Below are the code and all the weights of a small trained network. Each question names an input and a target symbol and asks about switching units off, where a switched-off unit gives its printed mean instead of its output.

import numpy as np


def w(rows, s, z=0):
    codes = np.array(rows[::2]) - 128.0
    scale = np.full(codes.shape[1], s)
    scale[-1] = z or s
    return codes * scale


def f(y):
    return np.maximum(y, 0)


def softmax(a):
    e = np.exp(a - a.max(-1, keepdims=True))
    return e / e.sum(-1, keepdims=True)


def log_softmax(a):
    a = a - a.max(-1, keepdims=True)
    return a - np.log(np.exp(a).sum(-1, keepdims=True))


def net(x, mask):
    ids = ['αβγδζηθλμξπστφω'.index(c) for c in x.split()]
    T = len(ids)
    res = E[ids] + P[:T]
    u = 0
    for l in range(2):
        r = res
        for j in range(2):
            rows = slice(3 * j, 3 * j + 3)
            q, k, v = (r @ M[l][rows].T for M in (Q, K, V))
            z = softmax(np.where(np.tri(T) > 0, q @ k.T / 3**0.5, -1e9)) @ v
            o = O[l][rows]
            res = res + np.where(mask[u + j], z, o[:, -1]) @ o[:, :-1]
        u += 2
        y = f(res @ A[l][:, :-1].T + A[l][:, -1])
        res = res + np.where(mask[u : u + 8], y, B[l][:, -1]) @ B[l][:, :-1]
        u += 8
    return log_softmax(res[-1] @ U[:, :-1].T + U[:, -1])


Q, K, V, O, A, B = {}, {}, {}, {}, {}, {}
E = w([
[131,83,138],'α',
[93,1,162],'β',
[136,87,169],'γ',
[104,68,90],'δ',
[131,196,93],'ζ',
[152,172,121],'η',
[90,195,71],'θ',
[200,148,196],'λ',
[162,98,187],'μ',
[101,118,67],'ξ',
[177,129,182],'π',
[140,154,118],'σ',
[89,160,67],'τ',
[124,149,102],'φ',
[124,88,120],'ω',
],0.024)
P = w([
[61,87,110],'0',
[193,115,121],'1',
[137,231,248],'2',
[197,119,71],'3',
[240,132,108],'4',
[134,218,247],'5',
],0.016)
Q[0] = w([
[76,136,44],'0.h1',
[247,154,67],'0.h1',
[85,94,134],'0.h1',
[168,110,65],'0.h2',
[129,93,152],'0.h2',
[123,82,168],'0.h2',
],0.016)
K[0] = w([
[126,179,81],'0.h1',
[247,113,60],'0.h1',
[79,146,166],'0.h1',
[211,38,180],'0.h2',
[147,147,166],'0.h2',
[88,136,23],'0.h2',
],0.014)
V[0] = w([
[252,134,110],'0.h1',
[149,83,79],'0.h1',
[46,190,171],'0.h1',
[158,100,122],'0.h2',
[162,81,245],'0.h2',
[151,133,23],'0.h2',
],0.0049)
O[0] = w([
[230,60,70,208],'0.h1',
[128,107,72,178],'0.h1',
[89,82,197,4],'0.h1',
[252,113,87,145],'0.h2',
[236,146,69,153],'0.h2',
[151,149,105,124],'0.h2',
],0.0043,0.0022)
A[0] = w([
[223,170,202,142],'0.n1',
[146,236,190,123],'0.n2',
[1,53,36,129],'0.n3',
[185,102,251,94],'0.n4',
[157,121,216,69],'0.n5',
[98,159,138,2],'0.n6',
[125,177,193,3],'0.n7',
[187,177,220,25],'0.n8',
],0.0084,0.0066)
B[0] = w([
[47,107,218,255],'0.n1',
[156,42,148,218],'0.n2',
[122,147,85,198],'0.n3',
[146,196,120,237],'0.n4',
[159,124,33,184],'0.n5',
[255,68,195,130],'0.n6',
[153,106,62,161],'0.n7',
[76,132,47,194],'0.n8',
],0.0096,0.0088)
Q[1] = w([
[79,177,119],'1.h1',
[90,72,124],'1.h1',
[78,153,155],'1.h1',
[108,148,103],'1.h2',
[143,53,96],'1.h2',
[255,160,81],'1.h2',
],0.02)
K[1] = w([
[109,103,95],'1.h1',
[15,152,163],'1.h1',
[64,149,108],'1.h1',
[103,182,64],'1.h2',
[208,58,99],'1.h2',
[249,178,147],'1.h2',
],0.015)
V[1] = w([
[105,140,124],'1.h1',
[117,145,147],'1.h1',
[123,123,132],'1.h1',
[131,7,77],'1.h2',
[168,83,173],'1.h2',
[127,191,140],'1.h2',
],0.015)
O[1] = w([
[170,124,102,141],'1.h1',
[118,185,128,118],'1.h1',
[142,182,69,131],'1.h1',
[66,2,42,255],'1.h2',
[6,159,181,90],'1.h2',
[172,161,149,77],'1.h2',
],0.0072,0.011)
A[1] = w([
[52,171,180,227],'1.n1',
[84,187,41,60],'1.n2',
[205,254,132,84],'1.n3',
[233,175,10,7],'1.n4',
[171,194,137,239],'1.n5',
[4,120,87,36],'1.n6',
[81,35,138,25],'1.n7',
[150,237,87,71],'1.n8',
],0.0098,0.012)
B[1] = w([
[159,80,193,195],'1.n1',
[204,93,159,153],'1.n2',
[3,85,142,172],'1.n3',
[134,165,224,200],'1.n4',
[148,188,42,216],'1.n5',
[157,140,170,227],'1.n6',
[108,192,131,254],'1.n7',
[129,78,163,145],'1.n8',
],0.015,0.013)
U = w([
[97,27,145,118],'α',
[38,134,119,141],'β',
[133,15,197,3],'γ',
[128,51,28,149],'δ',
[117,196,34,168],'ζ',
[199,103,140,159],'η',
[103,246,127,45],'θ',
[113,167,210,2],'λ',
[153,135,171,154],'μ',
[194,27,81,191],'ξ',
[131,142,174,135],'π',
[185,143,87,238],'σ',
[212,213,129,28],'τ',
[195,138,18,144],'φ',
[114,73,74,222],'ω',
],0.013,0.008)

Each question gives the input, a string of symbols that net reads in full, and the target symbol t.
The units are the heads (3 rows each of Q, K, V and O) and the neurons (one row each of A and B). Each row of codes is followed by its name. A weight is (code - 128) times the scale printed after its matrix; where a second scale follows, it is the last column's (O, A, B and U).
mask holds one flag per unit, layer by layer, with each layer's heads first. A switched-off unit (its flag False) gives its mean, the last column of its rows in O or B, instead of its output. The means were averaged over made-up inputs and are rounded, as every weight is.
A unit's drop is (log p(t) with every unit on - log p(t) with that unit switched off) / (log p(t) with every unit on - log p(t) with every unit switched off).
The circuit of an input: a set's keep is (log p(t) with only the set's units on - log p(t) with every unit switched off) / (log p(t) with every unit on - log p(t) with every unit switched off). Starting from the 12 units with the biggest drops (on a tie, the unit counted first), units are removed one at a time, each time the one whose removal leaves the highest keep (on an exact tie, the one counted first), for as long as the keep stays at least 0.8.
circuit, biggest first: the units of the circuit, biggest drop first
top k neurons: the k neurons with the biggest drops, biggest first
top k neurons in layer l: the k neurons of layer l with the biggest drops, biggest first
which heads matter: for each layer, one digit per head in row order, 1 if its drop is at least 0.15 and else 0, layers parted by /
input τ τ μ γ γ μ, target τ: circuit, biggest first => (0.n4 1.h2)
input π τ ξ ω λ, target λ: circuit, biggest first => (0.n1)
input β β φ, target β: circuit, biggest first => (1.n7 1.h2 0.n2)
input α ζ φ, target α: top 3 neurons => (0.n2 1.n5 1.n4)
input β μ λ δ τ, target τ: circuit, biggest first => (1.n4 0.n1)
input β δ ξ δ θ, target θ: circuit, biggest first => (1.h2 1.n4 1.n5 1.n3)
input ξ μ σ, target ξ: top 2 neurons => (0.n1 0.n4)
input θ β ω θ φ ω, target θ: which heads matter => 10 / 01
input ζ ω η π θ δ, target ζ: which heads matter => 01 / 01
input γ τ ξ β π ζ, target γ: which heads matter => 00 / 00
input γ π μ, target γ: circuit, biggest first => (0.n2 1.n7)
input σ ζ θ β, target β: circuit, biggest first => (1.n7 1.h2)
input β α μ, target β: top 3 neurons => (0.n1 1.n7 0.n3)
input η μ ξ ξ α, target α: circuit, biggest first => (1.h2)
input μ β λ ζ γ, target γ: top 4 neurons => (0.n1 1.n7 0.n8 1.n1)
input α φ σ, target α: top 4 neurons => (0.n2 1.n5 0.n1 1.n4)
input β μ β, target β: top 3 neurons => (1.n7 0.n3 1.n5)
input β σ γ τ, target τ: top 3 neurons => (1.n4 0.n2 0.n1)
input φ σ α, target φ: top 2 neurons => (0.n4 0.n2)
input α ξ ζ, target α: top 2 neurons => (0.n2 1.n5)
input γ η ξ ξ, target η: top 3 neurons => (1.n4 0.n1 0.n4)
input β δ μ ζ γ, target γ: top 4 neurons => (1.n7 0.n1 1.n1 0.n3)
input α δ β θ ζ α, target α: which heads matter => 00 / 00
input ζ θ τ, target ζ: top 2 neurons => (0.n4 1.n5)
input γ π λ β τ π, target γ: top 2 neurons in layer 0 => (0.n2 0.n1)
